Below are the code and all the weights of a small trained network. Each question names an input and a target symbol and asks about switching units off, where a switched-off unit gives its printed mean instead of its output.

import numpy as np


def w(rows, s, z=0):
    codes = np.array(rows[::2]) - 128.0
    scale = np.full(codes.shape[1], s)
    scale[-1] = z or s
    return codes * scale


def f(y):
    return y / 2 * (1 + np.tanh(0.7978845608 * (y + 0.044715 * y**3)))


def softmax(a):
    e = np.exp(a - a.max(-1, keepdims=True))
    return e / e.sum(-1, keepdims=True)


def log_softmax(a):
    a = a - a.max(-1, keepdims=True)
    return a - np.log(np.exp(a).sum(-1, keepdims=True))


def net(x, mask):
    ids = ['ΔΘΠαβγζηλμξστψ'.index(c) for c in x.split()]
    T = len(ids)
    res = E[ids] + P[:T]
    u = 0
    for l in range(3):
        q, k, v = (res @ M[l].T for M in (Q, K, V))
        z = softmax(np.where(np.tri(T) > 0, q @ k.T / 4**0.5, -1e9)) @ v
        res = res + np.where(mask[u], z, O[l][:, -1]) @ O[l][:, :-1]
        u += 1
        y = f(res @ A[l][:, :-1].T + A[l][:, -1])
        res = res + np.where(mask[u : u + 4], y, B[l][:, -1]) @ B[l][:, :-1]
        u += 4
    return log_softmax(res[-1] @ U[:, :-1].T + U[:, -1])


Q, K, V, O, A, B = {}, {}, {}, {}, {}, {}
E = w([
[170,32,74],'Δ',
[132,196,160],'Θ',
[199,15,224],'Π',
[168,113,117],'α',
[188,115,117],'β',
[92,74,184],'γ',
[184,106,122],'ζ',
[129,175,182],'η',
[112,129,107],'λ',
[94,130,105],'μ',
[104,5,112],'ξ',
[51,65,47],'σ',
[170,82,148],'τ',
[11,190,55],'ψ',
],0.015)
P = w([
[230,162,114],'0',
[36,69,63],'1',
[200,200,94],'2',
[28,86,58],'3',
[180,216,96],'4',
[65,33,103],'5',
[196,202,113],'6',
[6,254,179],'7',
[233,156,136],'8',
[30,227,197],'9',
[215,170,139],'10',
[46,73,70],'11',
[173,212,114],'12',
[51,215,208],'13',
],0.0065)
Q[0] = w([
[150,176,231],'0.h0',
[171,246,187],'0.h0',
[129,201,208],'0.h0',
[126,138,183],'0.h0',
],0.013)
K[0] = w([
[130,130,35],'0.h0',
[168,39,8],'0.h0',
[164,123,49],'0.h0',
[128,154,97],'0.h0',
],0.014)
V[0] = w([
[113,167,17],'0.h0',
[253,201,82],'0.h0',
[189,147,228],'0.h0',
[158,136,114],'0.h0',
],0.0018)
O[0] = w([
[37,211,4,131],'0.h0',
[90,239,77,187],'0.h0',
[204,102,205,7],'0.h0',
[121,144,130,187],'0.h0',
],0.0036,0.00014)
A[0] = w([
[177,107,211,80],'0.n0',
[125,160,10,144],'0.n1',
[15,125,180,1],'0.n2',
[243,255,93,12],'0.n3',
],0.0081,0.0031)
B[0] = w([
[101,195,66,205],'0.n0',
[138,53,213,247],'0.n1',
[208,135,104,140],'0.n2',
[8,177,17,215],'0.n3',
],0.014,0.0014)
Q[1] = w([
[101,248,169],'1.h0',
[146,175,197],'1.h0',
[148,126,119],'1.h0',
[112,127,110],'1.h0',
],0.018)
K[1] = w([
[80,184,255],'1.h0',
[98,100,202],'1.h0',
[150,122,139],'1.h0',
[127,146,111],'1.h0',
],0.017)
V[1] = w([
[2,51,236],'1.h0',
[32,134,235],'1.h0',
[184,113,59],'1.h0',
[132,102,114],'1.h0',
],0.0031)
O[1] = w([
[138,244,4,63],'1.h0',
[146,227,136,2],'1.h0',
[114,79,105,219],'1.h0',
[121,113,79,164],'1.h0',
],0.003,0.00055)
A[1] = w([
[182,174,205,48],'1.n0',
[123,23,156,9],'1.n1',
[172,32,52,4],'1.n2',
[2,89,147,84],'1.n3',
],0.0094,0.0035)
B[1] = w([
[98,217,66,94],'1.n0',
[137,249,130,250],'1.n1',
[97,167,136,228],'1.n2',
[161,133,128,226],'1.n3',
],0.018,0.0017)
Q[2] = w([
[154,96,89],'2.h0',
[1,106,73],'2.h0',
[93,70,154],'2.h0',
[176,132,74],'2.h0',
],0.014)
K[2] = w([
[154,108,170],'2.h0',
[4,118,222],'2.h0',
[119,73,108],'2.h0',
[160,141,181],'2.h0',
],0.014)
V[2] = w([
[73,139,140],'2.h0',
[41,132,160],'2.h0',
[146,153,92],'2.h0',
[5,119,195],'2.h0',
],0.013)
O[2] = w([
[175,146,111,193],'2.h0',
[212,142,122,166],'2.h0',
[97,156,91,247],'2.h0',
[253,128,141,106],'2.h0',
],0.015,0.0013)
A[2] = w([
[114,6,123,58],'2.n0',
[84,62,38,213],'2.n1',
[120,87,193,209],'2.n2',
[112,190,136,254],'2.n3',
],0.017,0.0032)
B[2] = w([
[187,2,102,158],'2.n0',
[159,188,202,219],'2.n1',
[169,245,2,166],'2.n2',
[103,73,130,255],'2.n3',
],0.017,0.006)
U = w([
[209,79,101,79],'Δ',
[222,38,158,149],'Θ',
[133,116,98,131],'Π',
[102,39,175,121],'α',
[182,191,167,1],'β',
[199,150,201,117],'γ',
[188,204,62,52],'ζ',
[144,253,143,11],'η',
[95,143,188,192],'λ',
[99,35,194,132],'μ',
[163,191,77,177],'ξ',
[47,183,67,229],'σ',
[214,48,233,199],'τ',
[72,2,191,159],'ψ',
],0.0082,0.0041)

Each question gives the input, a string of symbols that net reads in full, and the target symbol t.
The units are the heads (4 rows each of Q, K, V and O) and the neurons (one row each of A and B). Each row of codes is followed by its name. A weight is (code - 128) times the scale printed after its matrix; where a second scale follows, it is the last column's (O, A, B and U).
mask holds one flag per unit, layer by layer, with each layer's heads first. A switched-off unit (its flag False) gives its mean, the last column of its rows in O or B, instead of its output. The means were averaged over made-up inputs and are rounded, as every weight is.
A unit's drop is (log p(t) with every unit on - log p(t) with that unit switched off) / (log p(t) with every unit on - log p(t) with every unit switched off).
The circuit of an input: a set's keep is (log p(t) with only the set's units on - log p(t) with every unit switched off) / (log p(t) with every unit on - log p(t) with every unit switched off). Starting from the 12 units with the biggest drops (on a tie, the unit counted first), units are removed one at a time, each time the one whose removal leaves the highest keep (on an exact tie, the one counted first), for as long as the keep stays at least 0.8.
units of the circuit, in order: the units of the circuit, biggest drop first
most important unit: the unit with the biggest drop
k most important neurons: the k neurons with the biggest drops, biggest first
k most important neurons of layer l: the k neurons of layer l with the biggest drops, biggest first
drop of u: that unit's drop, to one decimal
input γ β τ η α Π, target σ: 2 most important neurons	1.n1; 0.n0
input τ μ μ α, target σ: units of the circuit, in order	2.h0; 0.n0; 0.n3; 2.n2
input τ γ Π, target λ: 2 most important neurons	1.n0; 0.n0
input Π α α Π τ, target τ: most important unit	1.n1
input τ Θ τ τ Π τ, target σ: units of the circuit, in order	2.h0; 2.n2
input τ λ τ μ β Π τ ζ τ τ ζ β, target σ: 3 most important neurons of layer 0	0.n3; 0.n0; 0.n1
input Π μ τ, target τ: 2 most important neurons	2.n0; 1.n1
input τ Π Π, target λ: 2 most important neurons	1.n0; 2.n1
input τ η τ τ, target σ: units of the circuit, in order	2.h0; 0.n3; 2.n2
input α τ τ α Π Π μ τ μ Δ τ Θ τ γ, target σ: units of the circuit, in order	2.h0; 2.n2; 0.n3
input α τ Π η τ τ γ Δ, target σ: units of the circuit, in order	0.n3; 2.h0; 2.n2; 0.n1
input τ λ β, target η: 4 most important neurons	0.n3; 2.n1; 1.n3; 1.n1
input τ τ Π ζ, target σ: 2 most important neurons of layer 0	0.n3; 0.n0
input λ τ γ μ τ η α γ Π τ τ η Θ, target σ: units of the circuit, in order	0.n3
input Π μ τ τ Θ α, target σ: 2 most important neurons	1.n1; 0.n3
input Π μ ψ τ Δ, target ψ: 3 most important neurons of layer 1	1.n1; 1.n2; 1.n3
input ψ α λ α Δ ψ λ τ Θ, target σ: 2 most important neurons of layer 1	1.n3; 1.n2
input Π τ β α λ λ τ β η Δ, target σ: 4 most important neurons	1.n1; 0.n3; 1.n0; 2.n0
input τ τ τ τ λ β, target σ: 3 most important neurons of layer 1	1.n1; 1.n2; 1.n0
input τ Π τ τ μ γ, target σ: 2 most important neurons of layer 0	0.n1; 0.n3
input λ λ β, target η: drop of 1.n1	0.4
input Π ζ γ Δ τ λ λ Π, target σ: drop of 0.n0	0.1
